Below is a small trained network, with its code and all its weights. Each question gives an input and a class and asks what happens when units are switched off, that is, made to give their printed mean instead of their output.

import numpy as np


def w(rows, s, z=0):
    codes = np.array(rows[::2]) - 128.0
    scale = np.full(codes.shape[1], s)
    scale[-1] = z or s
    return codes * scale


def norm(h):
    return h / np.sqrt((h * h).mean(-1, keepdims=True) + 1e-5)


def f(y):
    return y / 2 * (1 + np.tanh(0.7978845608 * (y + 0.044715 * y**3)))


def log_softmax(a):
    a = a - a.max(-1, keepdims=True)
    return a - np.log(np.exp(a).sum(-1, keepdims=True))


def net(x, mask):
    res = np.array(x, float).reshape(1, 7) / 4 @ E
    u = 0
    for l in range(2):
        y = f(norm(res) @ A[l][:, :-1].T + A[l][:, -1])
        res = res + np.where(mask[u : u + 5], y, B[l][:, -1]) @ B[l][:, :-1]
        u += 5
    return log_softmax(norm(res)[-1] @ U[:, :-1].T + U[:, -1])


A, B = {}, {}
E = w([
[91,143,94,69],'x0',
[164,42,107,253],'x1',
[160,126,88,134],'x2',
[117,74,184,47],'x3',
[173,109,129,130],'x4',
[164,171,163,86],'x5',
[129,108,100,110],'x6',
],0.0053)
A[0] = w([
[218,190,127,124,3],'L0N0',
[117,178,114,215,105],'L0N1',
[94,98,74,138,14],'L0N2',
[170,105,254,155,197],'L0N3',
[72,165,191,42,164],'L0N4',
],0.0065,0.0029)
B[0] = w([
[219,121,180,211,115],'L0N0',
[22,207,156,117,168],'L0N1',
[63,98,236,200,110],'L0N2',
[36,32,4,143,213],'L0N3',
[88,84,42,7,253],'L0N4',
],0.0041,0.0033)
A[1] = w([
[240,157,127,150,28],'L1N0',
[203,144,99,102,46],'L1N1',
[114,228,115,240,44],'L1N2',
[243,160,111,166,1],'L1N3',
[24,3,140,160,72],'L1N4',
],0.0047,0.004)
B[1] = w([
[193,180,188,114,47],'L1N0',
[176,112,255,126,58],'L1N1',
[66,171,189,158,160],'L1N2',
[208,206,179,128,51],'L1N3',
[206,55,77,204,249],'L1N4',
],0.0067,0.0014)
U = w([
[150,6,52,239,255],'0',
[238,194,189,167,2],'1',
[61,133,68,2,255],'2',
[59,199,124,207,119],'3',
[212,175,191,133,1],'4',
],0.0072,0.005)

Each question gives the input, the list of numbers given to net, and the class t.
The units are the neurons (one row each of A and B). Each row of codes is followed by its name. A weight is (code - 128) times the scale printed after its matrix; where a second scale follows, it is the last column's (A, B and U).
mask holds one flag per neuron, layer by layer. A switched-off neuron (its flag False) gives its mean, the last column of its row in B, instead of its output. The means were averaged over made-up inputs and are rounded, as every weight is.
A unit's drop is (log p(t) with every unit on - log p(t) with that unit switched off) / (log p(t) with every unit on - log p(t) with every unit switched off).
The circuit of an input: a set's keep is (log p(t) with only the set's units on - log p(t) with every unit switched off) / (log p(t) with every unit on - log p(t) with every unit switched off). Starting from all 10 units, units are removed one at a time, each time the one whose removal leaves the highest keep (on an exact tie, the one counted first), for as long as the keep stays at least 0.8.
circuit, biggest first: the units of the circuit, biggest drop first
most important unit: the unit with the biggest drop
k most important neurons of layer l: the k neurons of layer l with the biggest drops, biggest first
drop of u: that unit's drop, to one decimal
input [-7,2,-7,-6,5,3,2], class 3: most important unit : L0N1
input [0,-7,7,-5,5,4,-7], class 1: circuit, biggest first : [L0N0; L0N3]
input [0,7,-5,-7,2,8,5], class 3: circuit, biggest first : [L0N1; L1N2; L1N4]
input [-6,3,-6,-6,-1,4,1], class 3: circuit, biggest first : [L0N1; L1N2]
input [-7,-4,-4,-7,7,-7,-2], class 3: circuit, biggest first : [L0N1; L1N2]
input [5,-1,4,-3,8,5,1], class 1: 3 most important neurons of layer 0 : [L0N0; L0N4; L0N3]
input [4,3,-5,-5,2,5,2], class 3: 2 most important neurons of layer 0 : [L0N1; L0N4]
input [5,2,7,-8,4,4,0], class 1: 2 most important neurons of layer 1 : [L1N3; L1N0]
input [-8,-6,1,-1,5,-4,-5], class 0: 2 most important neurons of layer 0 : [L0N3; L0N0]
input [4,5,6,-6,-1,-3,-4], class 3: 3 most important neurons of layer 0 : [L0N1; L0N3; L0N4]
input [-5,2,8,-3,5,5,3], class 1: 3 most important neurons of layer 1 : [L1N3; L1N0; L1N4]
input [3,-2,7,-7,8,6,8], class 4: drop of L1N1 : 0.1
input [-1,2,8,2,7,6,8], class 4: drop of L1N0 : 0.2
input [-7,-4,1,-2,4,-1,2], class 1: most important unit : L0N0
